(in the rows, 128 means zero)
Each row of numbers stands for one element and depends on some of the facts below. Use the named rows to name the rest.

Some elements and their rows:
[116 107 149 105 113 116 166 148 109 177 112 134  71 125 122 100 121 179
  95 157 140 135] -> Z81
[128 116 112 158 120 121 103 122 108 106 142 131  71 105 132 101 125 137
 100 118 146 132] -> Z282
[115 144 193 158 145 116 137 125 105 108 113 129  68 105 125  98 159 118
 130 138 113 193] -> Z911
[132 172 111 107 108 110 163 160 197 110 113 132 195 106 127 125 117 112
 133 111  99  58] -> Z417
[125 119 106 143 117 121 113 106 107 106 133 122  63 104 130 103 152 131
  82 113 135 150] -> Z753
[144 147 126 103 102 118 155 140 200 118 111 123 180 102 122 146 108 115
 118 115  99  68] -> Z160
[121 115 104 152 122 129 111 108 108 101 131 124  71 103 129  98 158 130
  95 114 140 152] -> Z622
[129 197 161 141 161 125 141 151 145 110 120 127 205  94 123 117 114 109
 171 111  96  61] -> Z549
[144 159 108 133 109 116 152 176 199 102 113 130 209 106 116 151 112 114
 153 113  97  62] -> Z768
[173 128 109 136 108 156 101 119 165 100 134 119 194  93 134 165 115 114
  97 107 146  63] -> Z781
[127 113 152 122 111 119 127 122 113 123 116 124  71 102 124 101 152 171
 122 171 149 113] -> Z446
[128 114  97 178 101 133 105 109 112 101 134 123  68 102 132 105 162 120
  93 123 180 140] -> Z77
[126 111 104 112 111 117 107 133 143 128 136 128 142 180 122 205 106 123
 170 138  93  67] -> Z794
[118 121 191 119 162 118 133 122 111 173 141 128  72 101 124  99 115 124
 132 143 110 209] -> Z930
[125 116 207 153 164 110 110 131 106 132 119 126  70 103 128  98 118 118
 164 164 135 178] -> Z457
[142 129 111 102 114 122 193 195 211 137 115 129 204 107 126 174 106 113
 147 109 128  66] -> Z399
[125 113 107 152 149 125 147 156 105 111 148 129  75 107 139 108 166 125
  97 113 184 148] -> Z406
[128 111 102 116 106 122  99 105 155 109 114 138 158 206 127 190 105 118
 193 153  99  71] -> Z166
[124 114 137 125 111 111 136 128 122 142 113 125  70 121 131  95 147 147
 147 153 134 123] -> Z337
[119 121 127 133 109 112 146 146 114 106 113 124  71 115 126  99 167 139
  92 151 121 120] -> Z923
[121 129 106 121 103 149 148 114 113 110 122 129  72  97 128 108 172 142
  89 115 202 189] -> Z792
[128 116  93 112 143 162  99 126 107 105 156 131 207 206 131 185 110 124
  95 111 140 106] -> Z71
[125 116 108 105 120 117 108 151 152 150 112 152 206 242 125 180 104 125
 167 115 115  81] -> Z607
[126 124 111 104 177 123 101 108 112 173 143 133 210 169 122 145 100 118
 166 125 100 169] -> Z782

There are 3 kinds of fact about the elements: grutek, fladrek, vodrar.
Z810 -grutek-> kuful; Z782 -grutek-> skagil; Z417 -grutek-> zelil; Z160 -grutek-> zelil; Z168 -grutek-> skagil; Z876 -grutek-> kuful
Z481 -grutek-> zelil; Z282 -grutek-> kuful; Z496 -grutek-> kuful; Z549 -grutek-> zelil; Z446 -grutek-> kuful; Z98 -grutek-> skagil
Z781 -grutek-> zelil; Z528 -grutek-> kuful; Z701 -grutek-> kuful; Z979 -grutek-> skagil; Z923 -grutek-> kuful; Z475 -grutek-> skagil
Z928 -grutek-> zelil; Z842 -grutek-> skagil; Z81 -grutek-> kuful; Z995 -grutek-> skagil; Z374 -grutek-> kuful; Z291 -grutek-> kuful
Z753 -grutek-> kuful; Z792 -grutek-> kuful; Z399 -grutek-> zelil; Z840 -grutek-> skagil; Z911 -grutek-> kuful; Z337 -grutek-> kuful
Z698 -grutek-> kuful; Z21 -grutek-> zelil; Z406 -grutek-> kuful; Z999 -grutek-> zelil; Z768 -grutek-> zelil; Z850 -grutek-> kuful
Z166 -grutek-> skagil; Z587 -grutek-> skagil; Z398 -grutek-> kuful; Z607 -grutek-> skagil; Z149 -grutek-> skagil; Z791 -grutek-> kuful
Z930 -grutek-> kuful; Z71 -grutek-> skagil; Z401 -grutek-> zelil; Z206 -grutek-> kuful; Z99 -grutek-> kuful; Z338 -grutek-> kuful
Z872 -grutek-> skagil; Z77 -grutek-> kuful; Z611 -grutek-> kuful; Z546 -grutek-> zelil; Z604 -grutek-> kuful; Z622 -grutek-> kuful
Z256 -grutek-> skagil; Z961 -grutek-> kuful; Z750 -grutek-> kuful; Z590 -grutek-> kuful; Z80 -grutek-> skagil; Z457 -grutek-> kuful
Z255 -grutek-> zelil; Z413 -grutek-> zelil; Z371 -grutek-> kuful; Z194 -grutek-> zelil; Z984 -grutek-> kuful; Z325 -grutek-> kuful
Z36 -grutek-> skagil; Z794 -grutek-> skagil; Z810 -fladrek-> 878; Z782 -fladrek-> 315; Z417 -fladrek-> 878; Z160 -fladrek-> 878
Z168 -fladrek-> 913; Z876 -fladrek-> 315; Z481 -fladrek-> 315; Z282 -fladrek-> 913; Z496 -fladrek-> 878; Z549 -fladrek-> 315
Z446 -fladrek-> 878; Z98 -fladrek-> 878; Z781 -fladrek-> 913; Z528 -fladrek-> 315; Z701 -fladrek-> 315; Z979 -fladrek-> 878
Z923 -fladrek-> 878; Z475 -fladrek-> 913; Z928 -fladrek-> 315; Z842 -fladrek-> 315; Z81 -fladrek-> 878; Z995 -fladrek-> 315
Z374 -fladrek-> 913; Z291 -fladrek-> 315; Z753 -fladrek-> 913; Z792 -fladrek-> 913; Z399 -fladrek-> 878; Z840 -fladrek-> 913
Z911 -fladrek-> 315; Z337 -fladrek-> 878; Z698 -fladrek-> 913; Z21 -fladrek-> 913; Z406 -fladrek-> 913; Z999 -fladrek-> 315
Z768 -fladrek-> 878; Z850 -fladrek-> 913; Z166 -fladrek-> 878; Z587 -fladrek-> 878; Z398 -fladrek-> 878; Z607 -fladrek-> 878
Z149 -fladrek-> 315; Z791 -fladrek-> 315; Z930 -fladrek-> 315; Z71 -fladrek-> 913; Z401 -fladrek-> 878; Z206 -fladrek-> 315
Z99 -fladrek-> 913; Z338 -fladrek-> 878; Z872 -fladrek-> 913; Z77 -fladrek-> 913; Z611 -fladrek-> 913; Z546 -fladrek-> 913
Z604 -fladrek-> 878; Z622 -fladrek-> 913; Z256 -fladrek-> 913; Z961 -fladrek-> 913; Z750 -fladrek-> 315; Z590 -fladrek-> 878
Z80 -fladrek-> 315; Z457 -fladrek-> 315; Z255 -fladrek-> 913; Z413 -fladrek-> 315; Z371 -fladrek-> 913; Z194 -fladrek-> 878
Z984 -fladrek-> 878; Z325 -fladrek-> 913; Z36 -fladrek-> 315; Z794 -fladrek-> 878; Z417 -vodrar-> Z753; Z160 -vodrar-> Z753
Z481 -vodrar-> Z753; Z282 -vodrar-> Z413; Z549 -vodrar-> Z417; Z446 -vodrar-> Z401; Z446 -vodrar-> Z496; Z446 -vodrar-> Z255
Z98 -vodrar-> Z149; Z781 -vodrar-> Z401; Z781 -vodrar-> Z979; Z528 -vodrar-> Z995; Z528 -vodrar-> Z792; Z923 -vodrar-> Z791
Z475 -vodrar-> Z149; Z475 -vodrar-> Z401; Z291 -vodrar-> Z338; Z291 -vodrar-> Z791; Z753 -vodrar-> Z338; Z753 -vodrar-> Z791
Z753 -vodrar-> Z413; Z840 -vodrar-> Z413; Z911 -vodrar-> Z961; Z337 -vodrar-> Z401; Z698 -vodrar-> Z325; Z999 -vodrar-> Z930
Z768 -vodrar-> Z21; Z768 -vodrar-> Z36; Z768 -vodrar-> Z417; Z850 -vodrar-> Z782; Z850 -vodrar-> Z413; Z166 -vodrar-> Z337
Z166 -vodrar-> Z401; Z166 -vodrar-> Z80; Z587 -vodrar-> Z338; Z587 -vodrar-> Z979; Z587 -vodrar-> Z160; Z587 -vodrar-> Z413
Z398 -vodrar-> Z979; Z149 -vodrar-> Z611; Z149 -vodrar-> Z374; Z930 -vodrar-> Z338; Z930 -vodrar-> Z413; Z99 -vodrar-> Z168
Z99 -vodrar-> Z781; Z338 -vodrar-> Z401; Z338 -vodrar-> Z413; Z872 -vodrar-> Z338; Z872 -vodrar-> Z325; Z77 -vodrar-> Z256
Z77 -vodrar-> Z446; Z611 -vodrar-> Z753; Z546 -vodrar-> Z876; Z546 -vodrar-> Z587; Z546 -vodrar-> Z753; Z546 -vodrar-> Z80
Z546 -vodrar-> Z930; Z604 -vodrar-> Z371; Z604 -vodrar-> Z325; Z622 -vodrar-> Z160; Z961 -vodrar-> Z791; Z961 -vodrar-> Z622
Z750 -vodrar-> Z701; Z590 -vodrar-> Z81; Z590 -vodrar-> Z930; Z457 -vodrar-> Z979; Z457 -vodrar-> Z984; Z255 -vodrar-> Z413
Z371 -vodrar-> Z792; Z371 -vodrar-> Z256; Z371 -vodrar-> Z791; Z371 -vodrar-> Z481; Z194 -vodrar-> Z840; Z984 -vodrar-> Z81
Z984 -vodrar-> Z255; Z325 -vodrar-> Z255; Z794 -vodrar-> Z611; Z794 -vodrar-> Z930; Z794 -vodrar-> Z701

Name these rows:
Some rows may be elements named above.
[173 125 111 140 110 152 111 113 162 107 127 120 190 100 137 163 114 117
  99 107 143  60] -> Z781
[133 136 108 103 115 126 202 190 206 142 112 129 203 101 128 173 112 118
 144 111 133  63] -> Z399
[123 127 100 101 109 180  98 103 118 110 141 129 190 193 126 172 108 126
  94 116 151 140] -> Z256
[121 110 130 130 109 110 132 154 115 134 116 130  76 108 130 108 123 158
 114 156 118 100] -> Z590
[182 113 105 174 109 126 109 129 151 103 135 124 174  96 131 196 108 110
  96 107 101  70] -> Z546
[153 114 120 105 105 114 153 171 195 116 114 124 201  99 126 188 105 122
 130 115  97  62] -> Z194
[177 128 106 137 112 154 107 118 168 102 131 112 186 104 133 174 111 114
  99 111 140  62] -> Z781
[122 110 208 147 164 118 103 133 105 135 114 121  76 100 129  96 123 120
 157 155 130 179] -> Z457
[127 136 107 116 143 159  94 101 110 162 171 118 126 153 126 129 105 114
 219 119 101 169] -> Z149
[122 115 132 118 104 118 139 125 123 148 113 127  73 117 129 103 154 146
 150 156 138 122] -> Z337
[123 120 142 115 113 116 140 131 119 143 110 124  73 120 130 104 152 143
 148 152 134 121] -> Z337
[147 155 142  98 110 122 169 124 217 170 114 117 161 103 120 113 106 124
 155 112 116  65] -> Z401
[118 111 119 111 121 113 187 186 118 154 114 141  74 142 133 100 164 142
 113 126 157 119] -> Z810
[120 114 105  95 119 121  95 103 148 167 112 123 201 245 137 136 103 131
 156 140 103 103] -> Z979
[135 113  94 135 111 140  98  93 107  98 151 127 188 153 127 213 111 121
  92 116 118  91] -> Z872
[123 115  87 151 109 165  97 103 113 106 177 124 134 160 124 186 105 115
 128 117 116  87] -> Z475
[123 113 148  98 107 115 146 125 114 148 115 129  69 101 127 100 134 161
  99 158 110 137] -> Z338
[125 115  98 111 140 164 104 124 115 108 163 136 208 205 126 187 107 119
  97 118 145 102] -> Z71
[172 125  98 106 100 144 125 110 144 106 126 122 206  91 126 164 102 120
  98 113 153  70] -> Z255
[120 115 116  99 170 117 103 114 106 173 135 126 207 176 119 139 101 118
 156 132  96 182] -> Z782
[127 118  96 103 142 163  98  99 121 103 161 126 201 207 131 153 111 122
 105 116 137 117] -> Z168
[120 169 198 102 152 126 157  99 107 156 112 131  76 101 127  98 147 117
  97 135 127 247] -> Z791
[124 115 142 119 111 114 143 129 114 144 108 121  73 104 128 101 150 148
 140 156 138 116] -> Z337
[139 195 179 124 120 151 150 117 142 114 111 130 182  91 124 141 109 113
 146 117 102  94] -> Z481
[129 172 159 118 165 157 184 175 164 139 118 126 212  97 122 147 104 111
 180 112 122  84] -> Z928
[118 115 113 133 114 121 122 101 105 109 122 132  75 105 132  95 143 155
  99 122 185 168] -> Z325
[121 113 174 118 170 120 168 137 110 205 153 132  62 107 128  91 129 118
 139 120 121 227] -> Z701
[139 180 104 121 147 141 148 142 158 101 105 123 217  99 130 105 109 116
  93  97 102  66] -> Z21
[121 144 109 100 166 142 104 104 112 179 136 129 176 172 128 120 104 116
 197 129 102 186] -> Z80
[123 110 101 189 131 123 102 114 117 105 140 122  70 111 147 100 154 121
  95 118 173 126] -> Z99
[126 166 113 104 140 189 104 103 116 145 128 135 196 190 122 161 107 115
 153 125 125 194] -> Z995
[125 117 111 101 119 117 101 101 149 168 112 133 201 241 127 132  96 130
 159 141 100 101] -> Z979
[119 187 102 108 195 137 102 117 114 136 124 132 224 202 123 107 112 116
 184 119  99 165] -> Z36
[145 149 127 102 106 116 152 140 196 110 116 129 181  94 126 147 113 123
 127 113  97  58] -> Z160
[138 172 202  99 165 117 159 126 144 178 117 128 204  93 122 113 105 111
 142 115  96 120] -> Z413
[125 109 148 104 108 120 156 124 111 154 115 134  67 126 130 103 151 169
 110 164 165 142] -> Z496
[171 125 102 145 117 154 107 107 171 111 128 125 194  92 129 163 109 117
 101 107 142  71] -> Z781
[128 105 150 104 110 111 137 149 108 138 116 128  75 108 126 108 128 177
 103 165 145 106] -> Z984
[121 117 160 165 158 115 145 146 110 166 158 126  72 105 128  97 138 125
 158 127 108 192] -> Z750

The same elements again, as new rows of numbers:
Some elements and their rows:
[168 140 153 116 120  93  87 112 149 175 117 124 110 145  66  73 156  79
 137 108 134 126  97 124 168 150  97 154] -> Z399
[103 148  90  80 173 156 106 135 148 130 146 186 132 136 173 136 157 143
 139 112 124 104 164 116 100 142 221 103] -> Z842
[157 130 146  91 133 100  74  75 120 180 103 173 132 116 104 118 139  77
 124  85  70 149 105 122 142 139 133 131] -> Z481
[107 107 140 192 123 141 137 156  92 119 150  73 147 122 138 139 106 136
 148 153 109 120 128 148 148 124  85  73] -> Z371
[119 114 144 171 127 124 133 135 117 112 115  87 132 117 135 140  81 148
 129 154 130 140 129 135 122 132  87 118] -> Z753
[165 119 155 134 109  77  94  78 153 159 115 122 119 141  83  93 138  91
 111 104 110 147  93 113 165 146  90 173] -> Z417
[154 132 151  61 133 120  90  52 147 166  68 195 118 120 122 124 135  63
 113  84  90 159 120 106 145 142 154 191] -> Z413
[111 129 146 176 124 132 143 152 115 117 119 103 145 122 143 167  87 130
 135 149 127 141 129 132 135 127 106 109] -> Z282
[136 109 139 146 108 107 166 127 130  77 104  76 108 128 125  97 126 136
  98 154 161 132  89 120 144  97  69 164] -> Z338
[ 75 124  75 167 165 187 120 175 115 159 172 135 109 154 156 193 124 149
 184 131  96 112 181 152  88 139 198 108] -> Z872
[ 77 133  91 158 174 179 127 163 138 163 174 142 109 149 168 192 114 142
 171 133 112 108 182 140  87 151 188 107] -> Z840
[140 131 162 138 108 107 106  95 152 191 131 140 102 148  77 109 142  66
 133  93 111 132  93 133 174 137  75 147] -> Z194
[ 99 138 139 187 115 132 141 147 115 119 123 120 151 111 140 162  96 140
 137 135 125 124 135 144 120 134 107 103] -> Z850
[145 139 148 137 130 120  91 125 132 195 101 137 115 125  92 148 113  75
 151  96 102 151 135 139 146 160 136 160] -> Z255
[145 129 135 138  82  91 169 156 128  90 132  75 130 119 110  93 132 128
 100 130 187 133  88 116 157  92  76 141] -> Z446
[114 143  89 132 137 141 118 153 162 126 162 118 110 159 132 108 157 160
 150 123 153  82 151 120 111 137 170 123] -> Z607
[149 119 150 121 148 135 113 118 108 119 143 128 163  98 153 120 154 124
 109 139  88 112 116 141 152 105 107  81] -> Z528
[128 138 106 101 189 178  92 138 138 138 165 156 123 125 180 151 186 151
 144 127  75  82 164 137 114 133 214 113] -> Z995
[108 122 179 159  98 128 135 175 100 114 138 126 140 116 121 146 108 132
 160 138 149 157 131 151  96 113  94  85] -> Z99
[118 117 135 171 107 138 127 137 100 122 120 104 147 108 128 134  95 150
 130 151 137 138 141 146 134 130  91 117] -> Z622
[109 105 139 172 110 129 131 144 106 128 135  91 143 106 128 128 108 148
 131 161 127 134 144 133 134 124  92  95] -> Z961
[146 143 141 134 144 124  83 115 149 179 124 153 113 115 101 131 116  89
 163 111  95 154 136 126 146 184 132 169] -> Z21
[128 146 130  87 122 116 131  82 130  81  99 149 133 122 149 115 112  99
  80 136 136 146 118 120 106 105 130 146] -> Z876
[131 110 136 151 108 106 168 133 123  89 108  89 139 129 119 108 122 158
  77 146 173 122  98 135 149 110  64 136] -> Z590

Which element is each row?
Some rows may be elements named above.
[ 75 131  99 153 163 181 130 168 145 159 163 141 118 159 161 196 111 141
 166 131 113 111 180 142  92 158 186 105] -> Z840
[161 123 156 134  83  92  85  89 140 171 103 114 110 148  60  88 133  99
 121  94 115 143  95 119 162 139  96 180] -> Z160
[ 89 152  84 138 173 175 104 184 130 153 168 145 120 146 154 171 125 154
 187 135 122  97 187 139  94 173 199  98] -> Z71
[139 144 143  93 137 129 127 110 123  95 104 158 150  97 152 110 141 118
 115 131 144 140 122 127 128 114 115 121] -> Z206
[157 120 157 115 150 136 115 121 107 113 140 128 159 100 155 125 160 133
 107 146  94 121 120 142 162 101 108  74] -> Z528
[ 88 155  77 144 172 184 105 181 130 149 164 142 120 146 153 170 128 150
 186 133 121  96 188 140  89 161 203 100] -> Z71
[147 104 143  98 127 135 139  79 124  77  85 126 134  87 163  93 125 130
  96 134 131 133 125 106 135 108  98 134] -> Z791
[144 123 141 136  87  95 170 135 126  73 111  83 117 123 117  86 130 132
 106 141 174 141  94 118 144  91  88 151] -> Z337
[144 121 166  90 150 100  79  55 128 183 123 205 165 119 115 124 132  67
 100  89  59 163 122 114 138 155 140 133] -> Z549
[155 153 156  65 142 119  60  81 132 175 100 204 135 122 100 108 162  60
 138  79  98 146 127 129 146 146 146 136] -> Z928
[133 131 169 110 120 108  94 142 100 192 130 169 126 132  66 140 128  83
 172 105 108 161 126 143 117 151 139 128] -> Z781
[152 122 144 136 107 107 168 116 142  72  82  75 118 117 124 102 130 158
  71 146 186 123  95 132 158 108  74 175] -> Z81
[105 127  76 137 143 132 138 161 144 161 184 127 116 169 116 154 140 184
 132 123 146  82 135 118 110 134 165 103] -> Z794
[142 130 142  76 152 123  96  86 118 169  96 217 131 133  90 134 146  71
 123  88  77 148 123 132 143 145 142 139] -> Z999
[ 78 125  70 170 170 182 127 183 117 166 171 125 109 152 164 191 133 144
 176 130  92 115 180 153  85 140 203 112] -> Z872
[112 145  85 135 140 151 119 159 156 128 159 117 108 159 137 109 154 159
 150 130 154  93 146 120 112 138 174 126] -> Z607
[162 124 150 129  80  90  88  90 130 175 105 120 118 148  72  84 133  98
 111 100 122 139  95 112 166 143  95 181] -> Z160
[136 111 149 170 141 147 120 158 118 109 134  67 130 114 147 140 119 143
 143 173 112 117 125 151 152 129  88 107] -> Z792
[153 141 155 145 118  91 102 101 162 180 139 131 119 130  88  88 147 100
 128  98  99 146  94 115 175 157  97 163] -> Z768
[103 128  92 133 129 145 140 152 130 146 164 111 114 164 133 131 136 168
 133 126 138 109 133 113 101 131 174 120] -> Z587
[134 122  93  99 141 137 160 142 155 112 148 100  97 151 139 108 144 170
 147 139 163 106 121 106  88 126 185 160] -> Z979
[167 125 150  97  95  81 107 107 154 152  89 117  92 138  64  77 147  77
 128  99 139 148  87 110 155 135 113 204] -> Z401
[ 83 137 119 143 141 166 120 186 137 136 169 151 115 143 144 175 134 153
 184 125 132 122 179 137  68 150 199  97] -> Z168
[103 152  79  90 161 166 115 105 152 128 122 183 129 139 194 156 143 146
 126  97 108  90 166 114  82 145 237 128] -> Z782
[135 144 143  86 134 131 130 106 123  89  92 157 152 103 136 105 139 115
 110 137 146 136 131 120 135 115 126 107] -> Z206
[113 116  69  77 147 148 124 111 129 127 162 191 139 159 161 149 152 158
 133 118 111 102 153 116  85 132 207 112] -> Z149
[130 113 146 173  85 121 145 122 113  89 123  69 129 114 122  71 123 155
 107 145 155 114  93 118 160 108  50 118] -> Z923
[151 130 141 150 110 110 143 133 139  88 113  87 123 119 112  83 138 136
 115 139 177 111  93 121 158 112  64 134] -> Z810
[170 116 149  95 102  79 114 107 152 143  92 123  91 140  71  83 151  75
 130 109 137 146  90 116 159 127 111 207] -> Z401
[139 124 166 135 109 112  99 100 154 190 127 134 109 145  76 103 143  56
 127  94 115 138  93 131 178 134  74 153] -> Z194

